Small tables with named rows and columns. After each table, cells are looked up by row and column.

Vifez =
cols = Pon, Nev, Bem, Kom
Gedit: [506, 450, 434, 374]
Zenuvez: [235, 537, 579, 637]
Bis: [418, 456, 473, 420]
Kifater: [285, 303, 479, 504]
Fer: [437, 371, 116, 199]
Mev: [429, 205, 535, 448]
Vinit: [555, 646, 628, 637]
Peg: [488, 418, 439, 346]
Vol: [567, 781, 656, 336]
Faf: [656, 417, 294, 263]
Lamala: [196, 428, 410, 390]
Desak: [474, 411, 420, 329]

Mev, Kom => 448
Peg, Bem => 439
Desak, Bem => 420
Vol, Bem => 656
Faf, Nev => 417
Fer, Bem => 116
Desak, Pon => 474
Zenuvez, Bem => 579
Lamala, Nev => 428
Peg, Nev => 418
Faf, Bem => 294
Vol, Nev => 781
Vinit, Kom => 637

Pez =
|  | Bevidot | Som | Rono | Fepef | Mig | Vodak |
|---|---|---|---|---|---|---|
| Sol | 57 | 67 | 52 | 28 | 54 | 61 |
| Muvuk | 38 | 42 | 45 | 53 | 47 | 54 |
| Dotug | 43 | 47 | 44 | 47 | 46 | 48 |
| Gabu | 45 | 39 | 77 | 54 | 28 | 14 |
| Gomem | 85 | 37 | 47 | 60 | 67 | 61 |
| Degu | 62 | 46 | 76 | 58 | 29 | 33 |
| Kapet | 42 | 61 | 32 | 50 | 63 | 65 |
| Botuk | 58 | 39 | 63 | 75 | 44 | 68 |
| Tezed | 40 | 55 | 32 | 54 | 58 | 53 |

Muvuk, Som => 42
Kapet, Bevidot => 42
Gabu, Som => 39
Gabu, Vodak => 14
Dotug, Som => 47
Gomem, Bevidot => 85

Zol:
         Zel  Kile  Perupu   Rit   Suk  Puge  Zezagu
Beso    7026  3592    3444  5665  5969  5824    4012
Muf     7314  3271    5601  3681  7754  3036    3242
Lol     4160  6506    1894  2781  6756  7643    3589
Vad     3289  8247    4380  2623  4824  3447    4261
Narife  3066  2512    7559  4694  4622  7360    3594
Zagova  2535  5442    4989  3265  3423  7497    3642
Kub     3643  6589    7904  4415  2614  2718    7860
Bik     7752  5370    6913  2984  2932  3300    2818
Lub     5547  4540    6703  6320  2399  6177    7377
Lak     5266  2503    3824  5267  2100  6939    7018

Rit of Narife is 4694
Puge of Kub is 2718
Kile of Narife is 2512
Zezagu of Lol is 3589
Puge of Beso is 5824
Zezagu of Vad is 4261
Rit of Bik is 2984
Suk of Lak is 2100
Kile of Lak is 2503
Perupu of Zagova is 4989
Zel of Beso is 7026
Zel of Zagova is 2535
Suk of Narife is 4622
Suk of Lol is 6756
Puge of Zagova is 7497
Suk of Beso is 5969
Perupu of Lol is 1894

Dolus =
columns: Nekuben, Doneze, Dit, Pigub, Tev, Sig, Gafezo
Roz: [17.12, -23.03, 20.48, 1.21, -16.35, -23.22, 19.24]
Bis: [-40.44, -10.95, -2.56, -18.95, 37.43, 33.38, 20.17]
Kipel: [34.44, -25.24, 17.59, -10.62, -36.13, 42.83, 34.92]
Detad: [21.03, 27.43, -8.15, -15.59, 50.08, -26.07, 29.95]
Luf: [-57.67, -24.24, 7.49, -18.42, 54.38, 61.29, 36.09]
Vopo: [23.40, 24.95, -25.19, -44.46, -25.15, 34.72, -24.29]
Sido: [51.80, 62.08, -49.49, -22.07, 12.20, 56.51, 18.13]

Gafezo of Bis: 20.17
Tev of Luf: 54.38
Sig of Roz: -23.22
Gafezo of Vopo: -24.29
Pigub of Vopo: -44.46
Gafezo of Kipel: 34.92
Pigub of Detad: -15.59
Pigub of Bis: -18.95
Dit of Detad: -8.15
Tev of Kipel: -36.13
Sig of Bis: 33.38

Kuzu:
	Sibones	Pavur	Norikab	Tedi	Kig
Rufif	6.111	5.763	2.997	3.722	7.439
Zelif	1.670	3.625	0.520	6.345	9.225
Sim	6.686	1.462	8.663	5.285	3.543

Zelif, Tedi -> 6.345
Zelif, Pavur -> 3.625
Rufif, Kig -> 7.439
Sim, Norikab -> 8.663
Rufif, Norikab -> 2.997
Rufif, Tedi -> 3.722
Rufif, Pavur -> 5.763
Sim, Tedi -> 5.285
Rufif, Sibones -> 6.111
Zelif, Kig -> 9.225
Sim, Pavur -> 1.462
Zelif, Norikab -> 0.520
Sim, Sibones -> 6.686
Zelif, Sibones -> 1.670
Sim, Kig -> 3.543

Penika =
        Guf  Fen
Venad    17   62
Lus      62   77
Nimug    33   20
Kizuza   77   61
Monoza   20   66

Nimug, Fen -> 20
Nimug, Guf -> 33
Monoza, Guf -> 20
Kizuza, Fen -> 61
Monoza, Fen -> 66
Kizuza, Guf -> 77
Lus, Guf -> 62
Venad, Guf -> 17
Lus, Fen -> 77
Venad, Fen -> 62

Butani:
|  | Refun | Vus | Gisin |
|---|---|---|---|
| Lupanu | -5.421 | 7.550 | 7.671 |
| Bazi | -25.106 | -2.072 | 33.401 |
| Rilinef | 22.336 | 53.271 | 34.665 |
| Gik | 21.944 | 5.170 | -26.253 |
| Falev | -53.620 | -23.941 | 62.473 |
| Begof | 25.968 | 25.749 | -36.165 |
| Morunor | -7.629 | -18.583 | 30.081 |
| Tam | -72.296 | 19.779 | 3.945 |
| Rutefas | -20.234 | -27.521 | 25.224 |
| Pab | 21.263 | 78.519 | 20.760 |

What is the Vus of Falev in Butani? -23.941
What is the Refun of Rutefas in Butani? -20.234
What is the Refun of Tam in Butani? -72.296
What is the Refun of Begof in Butani? 25.968
What is the Gisin of Morunor in Butani? 30.081
What is the Vus of Bazi in Butani? -2.072
What is the Vus of Tam in Butani? 19.779
What is the Vus of Morunor in Butani? -18.583
What is the Gisin of Pab in Butani? 20.760
What is the Refun of Lupanu in Butani? -5.421
What is the Gisin of Begof in Butani? -36.165
What is the Vus of Begof in Butani? 25.749
What is the Vus of Gik in Butani? 5.170
What is the Gisin of Gik in Butani? -26.253
What is the Gisin of Rilinef in Butani? 34.665
What is the Gisin of Tam in Butani? 3.945
Row with the largest Gisin: Falev

